Below are the code and all the weights of a small trained network. Each question names an input and a class and asks about switching units off, where a switched-off unit gives its printed mean instead of its output.

import numpy as np


def w(rows, s, z=0):
    codes = np.array(rows[::2]) - 128.0
    scale = np.full(codes.shape[1], s)
    scale[-1] = z or s
    return codes * scale


def norm(h):
    return h / np.sqrt((h * h).mean(-1, keepdims=True) + 1e-5)


def f(y):
    return y / 2 * (1 + np.tanh(0.7978845608 * (y + 0.044715 * y**3)))


def log_softmax(a):
    a = a - a.max(-1, keepdims=True)
    return a - np.log(np.exp(a).sum(-1, keepdims=True))


def net(x, mask):
    res = np.array(x, float).reshape(1, 5) / 4 @ E
    u = 0
    for l in range(4):
        y = f(norm(res) @ A[l][:, :-1].T + A[l][:, -1])
        res = res + np.where(mask[u : u + 6], y, B[l][:, -1]) @ B[l][:, :-1]
        u += 6
    return log_softmax(norm(res)[-1] @ U[:, :-1].T + U[:, -1])


A, B = {}, {}
E = w([
[226,92,136,145,173,208],'x0',
[134,30,41,157,132,45],'x1',
[139,193,80,213,139,117],'x2',
[106,140,173,128,254,77],'x3',
[238,169,38,91,101,112],'x4',
],0.007)
A[0] = w([
[129,156,71,173,28,67,146],'L0N1',
[90,136,62,158,20,215,3],'L0N2',
[150,87,65,213,148,135,146],'L0N3',
[68,153,112,70,118,89,100],'L0N4',
[54,254,64,49,104,153,58],'L0N5',
[196,94,87,127,173,78,91],'L0N6',
],0.0081,0.003)
B[0] = w([
[205,117,132,6,158,112,253],'L0N1',
[120,104,137,145,103,10,191],'L0N2',
[118,108,111,96,151,173,225],'L0N3',
[94,164,170,171,128,126,179],'L0N4',
[106,127,187,186,128,120,199],'L0N5',
[93,110,123,121,116,163,206],'L0N6',
],0.012,0.0036)
A[1] = w([
[112,186,133,161,181,222,66],'L1N1',
[37,97,181,54,254,187,92],'L1N2',
[110,149,171,148,65,210,149],'L1N3',
[177,159,216,70,94,55,99],'L1N4',
[106,144,51,185,160,121,2],'L1N5',
[140,111,216,50,51,133,182],'L1N6',
],0.0077,0.0029)
B[1] = w([
[102,177,80,104,127,153,159],'L1N1',
[142,161,150,99,118,59,253],'L1N2',
[220,87,117,187,123,160,166],'L1N3',
[111,210,107,254,144,138,201],'L1N4',
[118,73,179,160,204,137,117],'L1N5',
[203,117,157,242,96,172,231],'L1N6',
],0.0091,0.0051)
A[2] = w([
[16,132,202,86,215,31,90],'L2N1',
[209,93,129,102,166,179,121],'L2N2',
[124,220,72,154,243,218,98],'L2N3',
[96,58,88,166,254,149,159],'L2N4',
[100,98,115,53,128,165,2],'L2N5',
[147,49,158,117,149,115,160],'L2N6',
],0.0093,0.0028)
B[2] = w([
[190,177,212,175,105,2,253],'L2N1',
[112,247,87,71,126,124,191],'L2N2',
[18,121,224,26,80,154,185],'L2N3',
[5,119,180,243,202,93,182],'L2N4',
[154,105,84,151,169,196,131],'L2N5',
[173,251,166,193,184,108,175],'L2N6',
],0.0071,0.0067)
A[3] = w([
[202,54,119,193,113,118,83],'L3N1',
[109,96,7,110,197,135,1],'L3N2',
[139,164,177,98,121,189,47],'L3N3',
[119,180,124,61,147,108,70],'L3N4',
[79,90,98,72,156,67,201],'L3N5',
[98,213,187,99,11,91,124],'L3N6',
],0.011,0.0017)
B[3] = w([
[45,76,115,86,110,122,175],'L3N1',
[147,105,122,115,237,202,164],'L3N2',
[174,61,37,121,105,137,156],'L3N3',
[188,73,107,161,131,132,158],'L3N4',
[220,177,166,168,91,138,164],'L3N5',
[103,119,80,179,254,94,255],'L3N6',
],0.009,0.0083)
U = w([
[114,180,185,201,158,45,236],'0',
[181,110,154,182,9,212,65],'1',
[24,162,194,40,106,162,4],'2',
[254,123,59,44,127,191,178],'3',
[55,27,126,139,33,137,15],'4',
[148,145,48,77,34,46,31],'5',
[99,153,84,89,200,230,71],'6',
],0.014,0.0047)

Each question gives the input, the list of numbers given to net, and the class t.
The units are the neurons (one row each of A and B). Each row of codes is followed by its name. A weight is (code - 128) times the scale printed after its matrix; where a second scale follows, it is the last column's (A, B and U).
mask holds one flag per neuron, layer by layer. A switched-off neuron (its flag False) gives its mean, the last column of its row in B, instead of its output. The means were averaged over made-up inputs and are rounded, as every weight is.
A unit's drop is (log p(t) with every unit on - log p(t) with that unit switched off) / (log p(t) with every unit on - log p(t) with every unit switched off).
The circuit of an input: a set's keep is (log p(t) with only the set's units on - log p(t) with every unit switched off) / (log p(t) with every unit on - log p(t) with every unit switched off). Starting from the 12 units with the biggest drops (on a tie, the unit counted first), units are removed one at a time, each time the one whose removal leaves the highest keep (on an exact tie, the one counted first), for as long as the keep stays at least 0.8.
circuit, biggest first: the units of the circuit, biggest drop first
most important unit: the unit with the biggest drop
k most important neurons: the k neurons with the biggest drops, biggest first
k most important neurons of layer l: the k neurons of layer l with the biggest drops, biggest first
input [6,-4,7,4,-6], class 2: circuit, biggest first	(L2N3; L1N1)
input [-1,-6,-8,-1,-3], class 1: 3 most important neurons	(L1N6; L1N3; L2N1)
input [1,2,-8,-3,-3], class 1: circuit, biggest first	(L1N6)
input [-3,-1,6,4,8], class 6: 3 most important neurons	(L3N6; L0N5; L2N3)
input [7,-8,6,-4,-2], class 3: circuit, biggest first	(L3N3; L2N4)
input [-1,-3,-2,3,5], class 6: 2 most important neurons of layer 2	(L2N1; L2N3)
input [3,-1,-6,-3,-6], class 1: circuit, biggest first	(L1N6; L2N1)
input [-5,-1,1,-7,7], class 0: 3 most important neurons	(L0N5; L0N2; L1N4)
input [-2,-3,-7,-1,-2], class 1: circuit, biggest first	(L1N6; L2N1)
input [-4,5,4,-3,-3], class 3: circuit, biggest first	(L0N1; L2N1)
input [-3,3,-6,-3,-1], class 4: circuit, biggest first	(L1N6; L3N1; L2N1)
input [1,1,-3,-1,0], class 3: circuit, biggest first	(L0N2; L2N4)
input [-1,-6,0,2,7], class 6: 2 most important neurons of layer 1	(L1N2; L1N1)
input [-1,8,3,-8,-8], class 5: 2 most important neurons of layer 0	(L0N2; L0N1)
input [-1,-8,-5,-1,-5], class 1: most important unit	L1N3
input [1,-6,-2,-2,-5], class 1: 2 most important neurons	(L1N3; L1N6)
input [3,-5,-3,-6,5], class 1: 2 most important neurons	(L1N6; L0N2)
input [5,-7,0,-5,6], class 1: 4 most important neurons	(L0N2; L1N6; L0N1; L0N3)
input [-2,-7,8,0,-7], class 6: 2 most important neurons of layer 1	(L1N3; L1N1)
input [4,5,7,3,5], class 6: most important unit	L2N4
input [-3,-4,-6,-3,7], class 1: 3 most important neurons	(L1N6; L2N1; L1N2)
input [8,-7,-8,5,-4], class 3: 2 most important neurons of layer 2	(L2N1; L2N4)
input [3,-1,4,-7,-6], class 4: 2 most important neurons of layer 2	(L2N1; L2N2)
